Each row is followed by its group and then its class within the group.
[ -4  -4  -5   2  -1  -2   1  -2  13  -4 -14   7  -8   4  -5  10 -22  10
   1   3   4   7  -4  -3   5   9   1  -3   1  -2  -3  -5  -6  13  -7  10
   5   3   7   9 -24  -2   8   1  -4  -1   3  -9  -5  11]
qm:Nh
[ -5  -5  -1   0   2   3  -2  -5   3 -16 -11  11 -19   5   5  -2 -30   0
   2  -5   4  23   2  -8  -3  11  -4  -1  -9   5 -16  -6  -5   5  11 -15
   3   0  -5   9   0  -3   0   6  -2   4  22   7   3 -10]
gs:lg
[ -4  -8  -5  10   2   2   0  -4   4  -6 -21  13 -12   2  -8  -5 -43  10
   0  -5  -6  22   2  -4  -5   1  -2  -1 -12   6   6   3  -7   6  -7  -1
   5  -2   2   8   1  -2  -7   8  -2   2   8   1   7   5]
gs:qn
[ -6 -13  -4  14   1   1  -1  -2  -1  -8 -34  13  -9   2 -15   4 -44  15
   1  -1  -5  18   6  -6   1   7   1  -3  -5   3   9  11  -3  16 -14   1
   3   2  -4   4   2  -9  -5   6  -3   5  13  -5   4   3]
gs:qn
[ -3 -17  -1   4  -5  -6  -3  -1  -1  -7 -13   6 -12   3  -9   4 -12   2
  -3  -2  -2   2  -2  -6 -10  11  -5   0  -4  -1  -2  -8  -2   4   2  -3
   1   5  -7  -1 -22  -3  -6   4  -9  -7  10  -2  -5  -9]
qm:bg
[ -5 -11  -2   7  -7  -3  15   4  14 -10 -24  16 -21   4  -6   7 -29  16
   2  -3  -3  12  -3 -13  -1   9  -7   5   6   2  -1   7  -7   8   5   7
  14  -7   0  -1 -22   1 -20 -20  -4  -2  20  -8 -11   4]
qm:bg
[  0  -9  -3   3  -2  -2   5   1   2  -5 -15  10 -17  14  -5  -7 -16   2
  -5  -3  -4  11   4  -6  -3   3   1   2  -5  -5  -9  -2  -4  11  -4  -5
   4   5   1   7   1  -8  -2   8  -1  -4  24 -13  -1   6]
gs:dq
[  1 -15   5  13  -5  -1   0   3   7  -9 -12  10 -28   8   2  -3 -25   8
   2   1   5  12 -12 -19  -3  10  -9  -5  21   2 -16 -15  -3   3   4   1
  15  -4   0   5 -19  -4  -4  13  -4 -14  31 -10  -7 -30]
qm:nt
[ -3 -15  -3   7   0   3   3  -6   6  -9 -55  15 -17   8 -12   0 -30   8
   7   1  -4  16   1 -11   2  -1  -6   8  -7  -1 -11   1   3  10 -13 -10
   6  -6   1  13  -4   3  -6   5   0   0  10  -6   3  -2]
gs:qn
[  3 -14   1   1  -6  -3  -3   6  11  -7  -5  -1 -18   5  -5  -5  -7   2
   3   0   1 -42  -5 -11  10  12  -3   3  -1   0   1  -7  -2   1   5  -5
   3   2  -2   4 -15  -2  -5  11   1  -3  16 -10  -7  -9]
qm:bg
[ -4  -9  -8   6   0  10   1   1   2  -7 -13   7 -39   3  -8   7 -32   8
   5  -2   1  11   3  -1   2   5  -6   2  -5   1  -6   3  -6   5  -5  -6
   5   4  -4  10  -4  -8  -3   9  -3   1  17  -9   2 -13]
gs:lg
[ -7 -12   9   6  -1   6   6   3  -2 -14 -25  14 -32  10 -15  -1 -41  27
   4  -2  -1  20   1 -20   2  11   7  -4   0   0  -6  14  -6  13 -18   3
  19 -12  13   9  -6  -7 -10  18   3   1  24 -10   2  -7]
gs:qn
[  6 -15   7   2 -11   0  -3  12  12 -13 -10   6 -27   9  -7  -7 -16   2
   3   4  13  17  -5 -10   1   9  -4   7   9  -2 -20 -16   0   6   1   1
  14   9   3  10 -21  -3 -14   7  -8  -9  26 -16  -6 -23]
qm:bg
[ -5  -6  -5   3  -4  -4   5   6  12 -16 -17   8 -24  -1  -8  12 -18  12
   6   2   0   1  -1  -6   1  11   4  10   3  -2  -3  -3  -6  10   3  -3
  10   2   1   9 -20  -3 -10   3  -5  12  11 -14  -7   7]
qm:Nh
[  1 -21   2   7  -6   0   2  -8  10 -17  -9   5 -29   6  -4   1 -21   6
   2   3  -2   2  -5 -15  -1   7  -1   2   1  -2  -5  -3  -3  -4   1 -11
   6   5  -4   9 -24  -2 -19   8  -5  -3  13 -10 -10  -8]
qm:nt
[ -1 -10   5   4  -1   0   1  -7   4 -12 -24  11 -18   4 -10   0 -48  -3
   1   0   1  20   4  -5  -1  10  -5  -1 -13   5  -7  11  -3  12  -7  -5
  11   6   2  17  -4  -8 -12   2  -6   3  21  -7   8   0]
gs:qn
[  2  -5   0   0  -6  -6  -2   5   7 -13   7  12 -17   5   2   8 -10   7
  -1  10   2  -3  -4 -11   4  10  -7  -9   4  -3 -12 -13  -3  -3   9   9
  11   7  -4   5 -26   1  -7  12 -18  -9  17  -1  -8 -16]
qm:Nh
[  3  -8  -1  12  -4   6   3   3  15  -2 -27   2 -25   6 -11   2 -53  17
   0  -2   0   5   3 -15  -3  18   1   2  -1  -1 -12   6  -3  14  -2  -2
  15  -6   2  15   2 -12  -8  12 -12   0  24 -10  -4 -17]
gs:qn
[ -4  -7  -4   3  -1  -3  -9  -2  -1 -10 -11   8 -14   4  -8  14 -16   8
   4   0   4   4  -5 -10  -1   7  -3  -8  -2 -15  -4  -4  -5   0  -1  10
   6   7  -8   6 -18  -1  -9   7  -8  -3  -5 -10  -6 -10]
qm:Nh
[  1 -17   4   7 -12  -7  -2  -1   5 -14 -13  17 -15  -3  -3  10  -9   4
   4   2  -1  24  -6  -9  -2  12 -13  -1  -3   1   0 -14   0   2   6   2
   3  -1 -10  -5 -31   1  -6  10 -11 -11  18  -7   1 -29]
qm:bg
[  0 -14  -4   5  -2  -3   0  -4   5 -10 -17  10 -19  -4 -11   4 -24   9
   2   2  -2  11  -9 -11  -1  -6  -2   0   0   0   4   5  -5   4  -9  11
  -5   2   2   4 -15  -4 -20   2  -4   7  -6  -7   1   5]
qm:Nh
[  0  -9   5   1   1  -1   0  -3   3 -16 -12  18 -10  -3  -9  21 -11  13
   3   3   4   7  -4   0  -7  13 -11   2   0  -1  -1 -12   3   6  -1  16
   5   8  -7   3 -24   1 -11   2  -4   1  -8 -12  -3  -2]
qm:Nh
[ -3  -8  -1   4   0   5   4   0   3 -10 -18   6 -19   9   3  -1 -29   2
  -1  -1  -2   9   4  -6 -10   7  -3   1  -7   1  -8  -2  -4  10  -5   1
  10  -8   5   8  -3  -7  -1   3  -6  -4  13  -9  -1   3]
gs:dq
[ -4  -8  -1   7  -2   3   5  -1   1 -12 -11   4 -22   5 -11  -4 -24  -3
  -1  -3   2   5   6  -3  -4   4   5  -2 -13   4 -11  -3  -3  12 -10  -2
   7  -4  -4  12   2  -7  -2   6  -6   0  17  -1  -1 -13]
gs:dq
[  3  -9   5   3  -5   2  -5   5   1  -2  -8   7 -12   7  -3  -5 -24   8
  -5  -3   3  25  -3 -12  -5   1 -12   2  -1   5 -13  -6  -3  -1  -1 -11
  10   0 -11  13  -4  -8   8  10  -3  -4  27  -4  13 -37]
gs:qn
[  0 -13   4   3  -7  -1  -4   5   6 -14 -13   5 -11   0  -8   8 -19   7
   5   6   2   4  -4 -11   0  12 -20   0  10  -3 -10  -5  -2  -1  -6  -1
  10   4 -11   9 -23   1  -4   9   6  -3  15  -8  -2 -17]
qm:nt
[  0 -14  -3   6   1   4   8  -1   7 -17 -18   0 -26   6 -16 -11 -38   7
   3  -3   1  20   2  -2   5   5   1   5  -6   4 -18   2  -4  14   1  -3
   3 -15  12  10  -2 -11 -10   6   1  -1  25  -6   5  12]
gs:dq
[ -3 -10  -5  11   0   1  10   4   6 -19 -26   1 -21   9  -8   2 -38   4
  -2   0  -1  15   3  -8   0  15   3   0  -7  -6  -8   6  -6  11 -11  -3
   7  -5  -2   7  -1  -7  -5   8  -6  -1  18 -12  -2   1]
gs:dq
[  3 -14  13   2   0  -2   3   8   6  -7 -22   9 -24   6  -9  -4 -33  12
   4   1  -5  26   5  -8   1   8  -7   1  -5   6  -6   0  -5  13  -6  -8
  11   1   5   9 -10  -1 -19   4  -2   4  27  -5   1  -6]
gs:qn
[ -1  -7   0   3  -6   2  -1   3  10  -7 -21   9 -19  14   0  -3 -35   6
  -4  -6  -3  20   4 -14   1  16  -5  -3   2  -1 -18  -3  -2  17 -14  -3
  13   4  -4  13 -14  -8  -5   5   1  -5  34  -2  -4 -12]
gs:dq
[ -3 -11   1   1  -4   0   3   1  10  -6  -9   7 -22  -1  -5   1 -20  11
   1  -1   4  -4   0 -12   0   2  -8   2   8  -4  -8  -7   2   7  -1  20
  10   5  -2   1 -19  -2 -12   3  -2   1   1  -7  -7  -7]
qm:Nh
[ -7  -4  -3   6   8   6  15  -9   0 -14  -4  11 -28   3  -9  -9 -27  -8
   4  -7  -8  23   9  -4  -2  15  -3   3 -12   7   3  12  -3  13   9 -23
   3  -6  -1   0   5  -2  -6   4  -4   6  15   1  11  13]
gs:lg
[ -8  -7  -1   3  -1  -1  -3   3  -3  -2 -18   2 -23   4 -12  -8 -28  16
  -9  -6  -1  10   6  -1   2   4   4   3  -7   2   1   9  -6   3 -12  -4
   9  -1   3   0   0 -13  -2  13  -3   7  10  -7   3  -7]
gs:qn
[ -6  -1   1   9   1   1   8  -7   0 -13 -20  12 -24  -2  -6  -1 -41   2
  -3   3  -6   9   8 -18   0   6  -8  -2  -8  -2 -10   5  -1  -1  10   1
  10  -3  -9   0  -2  -3  -5   8   2   0  16  -4   3  -7]
gs:lg
[  0 -13   0   3  -3  -2  -4   7  11  -5 -18   7 -20   4  -2   3 -12   8
  -4   3  -1   4   1 -10 -27   5  -7   0   3  -5  -6  -4   0  11  -3  20
   9   9   4   2 -18  -5  -6   3  -2  -9  15  -8  -8  -4]
qm:bg
[  1  -6  -1   9   0   8  -3  -4   3  -5 -26   9 -19   8 -11  -8 -35  15
  -2  -2   0  20   1  -1   5   0  -2   0  -7   4  -3  13   0  13 -12  -9
   5  -6  12  18   2 -15 -16   4   1  -4  14  -6   6   6]
gs:qn
[ -2 -15  -2   3   9   1   7  -5  -2   0 -21   7 -10  -3 -10  -8 -28  12
   1  -4  -8  25   4   2   0  -6   5   1  -3  10   9  22   0   8 -21   4
  -1  -8  16  16   7  -9  -6  10  -1   4   0  -1  10  19]
gs:qn
[ -4 -10   2   8  -8  -3   4   4   8 -12  -8   3 -22   0 -10   8 -27  11
  -9   4   4   7  -3 -17   1   9  -4   1   6  -5  -6  -5  -3   2  12  18
   6  13  -4  -8 -21   2 -16   3 -10  -2   4   0  -5  -9]
qm:Nh
[  1 -10   0   2   1  -1  -1   5   2  -5 -22  11 -26  14  -7  -5 -34  12
  -2   2   3  25   3  -9   0   3  -1  -5  -5  -1 -11   2  -7  12  -1   5
  15  -2   4  12  -3  -6  -9  14 -11  -2  25 -10   4 -19]
gs:qn
[ -2  -8  -2   9  10   1   0  12   0 -13 -12  10 -19  -3  -5   0 -32  -7
   0  -8  -3  21   4   8   2   4  -6   2 -12   3  -7   4   0   5  -1  -9
   1 -11  -2  12   4  -8  -5   5  -2   1 -17  -5   2   3]
gs:lg
[ -1 -13   9  10  -4   0   2   1  11 -26 -17  10 -28   3 -12  13 -31   9
   7  10   0  13   1  -8  -2   9  -6   0  -1  -3  -1   3  -2   6   6  -7
  10   6   6  -2 -15  -2  -9  12  -9  -5  22  -5   5  -8]
qm:nt
[  2  -8  -2   4  -2   5   8   1  10 -10 -21   9 -19   8  -7  -4 -39   4
  -2  -7   7  17   4  -6   1   1   2  -1  -4  -6 -11  -5  -4  18   0   0
   6  -4  13  12  -1  -7 -13   1  -1   1  20 -11   0  18]
gs:dq
[  0  -1   1  -2  -7   0  -1   9   5  -3 -15   7 -18   7   1  -4 -20   1
  -2   7  -3   8   3  -6  -4   8  -2  -2  -5   5 -10   2  -6   6 -10 -11
   9  -5   9  10  -4 -10   2  11   1  -2  25   0  -1 -21]
gs:dq
[  1  -6  -2   7  -3   3   8   5  11 -12 -16   1 -32  -5  -4  -5 -38   7
   0  -3  -1  -6  -5 -13   2   1  -6   1   3   0 -11   7  -7  11   0   6
   7  -1   1   3   4  -5  -4   8  -2  -2  13  -6   0  -4]
gs:qn
[ -3  -6  -3   5   1   3   9  -4  13 -10 -25  15 -20   6   0  -7 -42  -1
  -1  -5  -5  15   7  -3  -1   6 -11   1  -9  -3  -6  -7  -4  15  -5   4
   7  -3   7  14   0  -6  -8   4   4   3  18  -4   3   6]
gs:dq
[ -2 -10  -2   6   3   7   1  -9  -9  -9 -12   7 -16  -1  -9  -3 -33  15
  -1  -6   1  20 -12  -8  11  -4  -4   2  -8   3  -1  -6  -3  -6  -3  -8
   4  -4  -7   4   9  -7   1   6   0  -6  13  -3   0 -10]
gs:lg
[ -1 -10   6  10   2   0   2  -4   0 -10 -16  14 -12  -2  -7  13 -14   7
   0   1  -3  15  -5   1   6   5 -12   7   0  -6   7   3   4   1  -9  -1
   3  -2   0  -3 -12  -4 -11   4   2   2  -1   0   3   0]
qm:nt
[ -3 -11   3   3  -7   5   5   6   5 -13 -16  10 -32   7  -5  -8 -37   3
  -4   4   4  10   0 -13  -2   8  -2  -5  -2   3 -17  -2  -2  18   9  -1
  12   4  -5   8  -7  -4  -4   7  -4  -7  33  -4  -1 -23]
gs:dq

Each row is followed by its group and then its class within the group.
[  1  -3   3  -1   0   1  -1  -3   4   9  -2  -2  -3  -5  -8 -21  -3  -7
 -14   9 -15   6  -2  -2  -2  -4 -10  -7   1 -28   7   4  10  -8  -1   5
  -1 -13  -3 -12 -13  11   3   1   5  19   4   6  -5  -3]
Zz:Z
[ -3   2   0  -2   4   2   1  -4  -7 -17  -7  -2  -5  -3  -5   1   2  -2
   4  -4  -4  15  -1  -1   2   0  -1  -2   6  -7  13  -5   2   0   0   7
   2 -10   3 -12 -10   5   2   2   2  15  -3  21 -11   0]
fb:S
[  0  -3   1   4  -3  -3  -1   6   0  12   3  10   1   2   3 -10   1   4
  -8   7   0 -13  -3   6  -2  -2  -8 -12   2 -12  -1   1   5  -1   0   1
   0  -2   4  -2  -8   2  -1   3   6  -1   3   1  -5  -2]
Zz:Z
[ -8   2   2 -11   5   8   2  -2   9  -1  -3   7  -3  -1  -9  -5  -6  -1
  -3   3  -9  14   0  -1  -5   3  -4   0  -1 -21   8   1   9   0   5   5
  -4  -9   0   1   0  11  -1  -6  -2  25   7   4   2 -12]
fb:Y
[ -3   0   3  -3   6   7   2  -2   5  -6  -7   1  -9  -5  -6  -5  -4   0
  -1  -1  -3  26   2   1  -2  -3   0  -1   2 -25  17  -1  11  -2   6   9
  -4  -5   0 -10   9  -4  -1  -6 -12  24  -3  17  -5 -17]
fb:Y
[  1  -5   7  -1   2  -5   1  -6  21  19  -6   5  -4  -9 -14 -12 -11  -7
 -22   6 -21   8   1  -4  -5  -8 -15 -10   5 -44  17  10  27 -26   4  -6
  -7 -15 -14 -22 -23  15  -3   1  -2  37  10  -7 -11 -22]
Zz:Z
[-10   4  -1 -35  10   6  -2   2  -1 -10   1   2  -4  -2   9  -9  -2  -2
   2  -1  -1   6  -1   6  -2   2   4  -4  -1 -11   9  -6  11  -1   2   7
   5  -6   4  -1  -4   3   1   2  -2  15  -1  12 -12  -1]
fb:Y
[  1  -3  -5   3  -2  -1   1  -6  -2  11   2   7  -1   4  -2 -11  -6   3
 -11   3  -7  -9  -2   5  -3 -12 -13 -10   2 -16   4   2   4  -5   0  -6
  -3  -4   3  -5 -18   7  -3  -1  10   7   4   1  -5  -7]
Zz:Z
[ -2  -1  -3   1   0   1  -3   2  -6 -12  -1   0   0   0   4   3   0   1
   6   1   1   8   0   3  -1   0   8  -4   3  -2   7  -9  -1   6   0   5
   3  -3   3  -4   0  -4   0  14  -1   1  -6  11  -5   1]
fb:S
[ -2   6  -3  -2   7   6   0  -1  -8 -20  -4  -3  -3  -1   1   5   2   0
  11   4   6   7  -5   1   0   4   6   3   1   4   4  -8  -1   2   0  11
   0   2   4   5  -1   0   0   4   1   1  -7  11  -4  -1]
fb:Y
[ -3   3  -1  -3  11   5   2   5  -1 -13  -3  -4  -8  -1   3  -5  -4  -2
  11  -8   0  20   1  -2  -1  -1   6   6  -7  -4   6  -9   5   3   1   6
   3  -5   3  -5   6   1   2  -4  -3  14  -8  14  -8  -3]
fb:Y
[  3  -5   1   6  -3  -3   1   1   1  12  -1   4   0  -2  -2 -11  -5  -2
 -10   7  -9 -14  -5   4  -1  -6  -7  -7   3 -19   2   7   7  -7  -3   2
  -1  -3  -2  -5 -13   6  -2   2   6   4  -2  -3  -1  -6]
Zz:L
[ -1  -6   0   4   1  -2   2   3  -5  17   2  10   1   3  -4 -25  -7   0
 -11   2 -14 -15  -1   7  -1  -9 -10 -10   3 -12   1  -2   3   2  -3   2
  -1  -8   4   2 -15   8  -5  -1  13   5   8  -1 -10  -5]
Zz:L
[  0   2   3  -2   4   5   0   4  -5 -13  -4   1  -4  -1   2   4   0  -2
   5  -2   1  14  -2   4  -2   9   2  -4   3 -11  12  -5   6   4   6   7
   5  -2   4  -6   2   1   0   2  -7  10  -2  16  -9  -7]
fb:S
